Here is a tiny trained network, its code and every weight. The questions are about switching its units off for an input and a class, where a switched-off unit gives its printed mean instead of its output.

import numpy as np


def w(rows, s, z=0):
    codes = np.array(rows[::2]) - 128.0
    scale = np.full(codes.shape[1], s)
    scale[-1] = z or s
    return codes * scale


def f(y):
    return np.maximum(y, 0)


def log_softmax(a):
    a = a - a.max(-1, keepdims=True)
    return a - np.log(np.exp(a).sum(-1, keepdims=True))


def net(x, mask):
    res = np.array(x, float).reshape(1, 7) / 4 @ E
    y = f(res @ A[0][:, :-1].T + A[0][:, -1])
    res = res + np.where(mask, y, B[0][:, -1]) @ B[0][:, :-1]
    return log_softmax(res[-1] @ U[:, :-1].T + U[:, -1])


A, B = {}, {}
E = w([
[165,87,132,59,185,189],'x0',
[161,103,120,36,173,189],'x1',
[122,130,140,120,125,120],'x2',
[127,126,126,123,130,122],'x3',
[140,134,131,133,128,139],'x4',
[210,109,104,106,75,2],'x5',
[115,143,112,113,118,128],'x6',
],0.0085)
A[0] = w([
[235,51,93,74,109,96,239],'n0',
[3,226,189,168,132,171,75],'n1',
[152,177,91,173,13,55,104],'n2',
[91,100,156,50,211,234,96],'n3',
[250,83,90,71,161,71,252],'n4',
[138,62,125,18,225,235,118],'n5',
[25,123,136,187,117,164,248],'n6',
[122,168,124,176,59,19,130],'n7',
[18,179,143,236,221,150,244],'n8',
[91,63,122,88,203,218,60],'n9',
],0.0047,0.0033)
B[0] = w([
[2,73,163,97,69,212,218],'n0',
[26,85,171,144,45,189,197],'n1',
[141,120,92,232,120,61,193],'n2',
[219,201,60,184,248,49,231],'n3',
[7,82,183,85,29,217,227],'n4',
[240,224,110,163,249,70,254],'n5',
[91,174,190,38,136,229,228],'n6',
[187,111,26,252,100,83,201],'n7',
[51,128,202,23,97,198,251],'n8',
[235,180,94,194,206,46,202],'n9',
],0.0047,0.0062)
U = w([
[52,75,141,134,8,168,179],'0',
[123,156,177,5,157,207,188],'1',
[254,192,25,233,192,20,2],'2',
],0.0058,0.0028)

Each question gives the input, the list of numbers given to net, and the class t.
The units are the neurons (one row each of A and B). Each row of codes is followed by its name. A weight is (code - 128) times the scale printed after its matrix; where a second scale follows, it is the last column's (A, B and U).
mask holds one flag per neuron, in row order. A switched-off neuron (its flag False) gives its mean, the last column of its row in B, instead of its output. The means were averaged over made-up inputs and are rounded, as every weight is.
A unit's drop is (log p(t) with every unit on - log p(t) with that unit switched off) / (log p(t) with every unit on - log p(t) with every unit switched off).
The circuit of an input: a set's keep is (log p(t) with only the set's units on - log p(t) with every unit switched off) / (log p(t) with every unit on - log p(t) with every unit switched off). Starting from all 10 units, units are removed one at a time, each time the one whose removal leaves the highest keep (on an exact tie, the one counted first), for as long as the keep stays at least 0.8.
circuit, biggest first: the units of the circuit, biggest drop first
unit that matters most: the unit with the biggest drop
top k neurons: the k neurons with the biggest drops, biggest first
drop when u is switched off: that unit's drop, to one decimal
input [-1,8,5,-1,-8,5,-3], class 0: unit that matters most : n4
input [7,5,7,7,-2,0,1], class 2: circuit, biggest first : n5; n3
input [8,2,-1,8,3,0,-1], class 2: circuit, biggest first : n5; n3
input [5,2,5,-8,7,-5,-8], class 2: top 3 neurons : n3; n5; n9
input [4,8,-8,-5,-2,-1,-8], class 2: top 2 neurons : n5; n3
input [5,4,-1,2,0,-8,3], class 2: circuit, biggest first : n3; n5
input [6,3,-4,4,0,0,3], class 2: circuit, biggest first : n5; n8
input [4,1,1,1,8,-3,2], class 2: circuit, biggest first : n3; n5; n9
input [3,-4,3,3,-7,5,5], class 0: top 3 neurons : n5; n3; n4
input [6,4,-5,-4,-2,-2,-1], class 2: drop when n8 is switched off : 0.1
input [-4,4,1,-6,-4,6,4], class 0: drop when n5 is switched off : 0.2
input [4,0,-1,-5,-3,7,-8], class 0: drop when n5 is switched off : 0.1
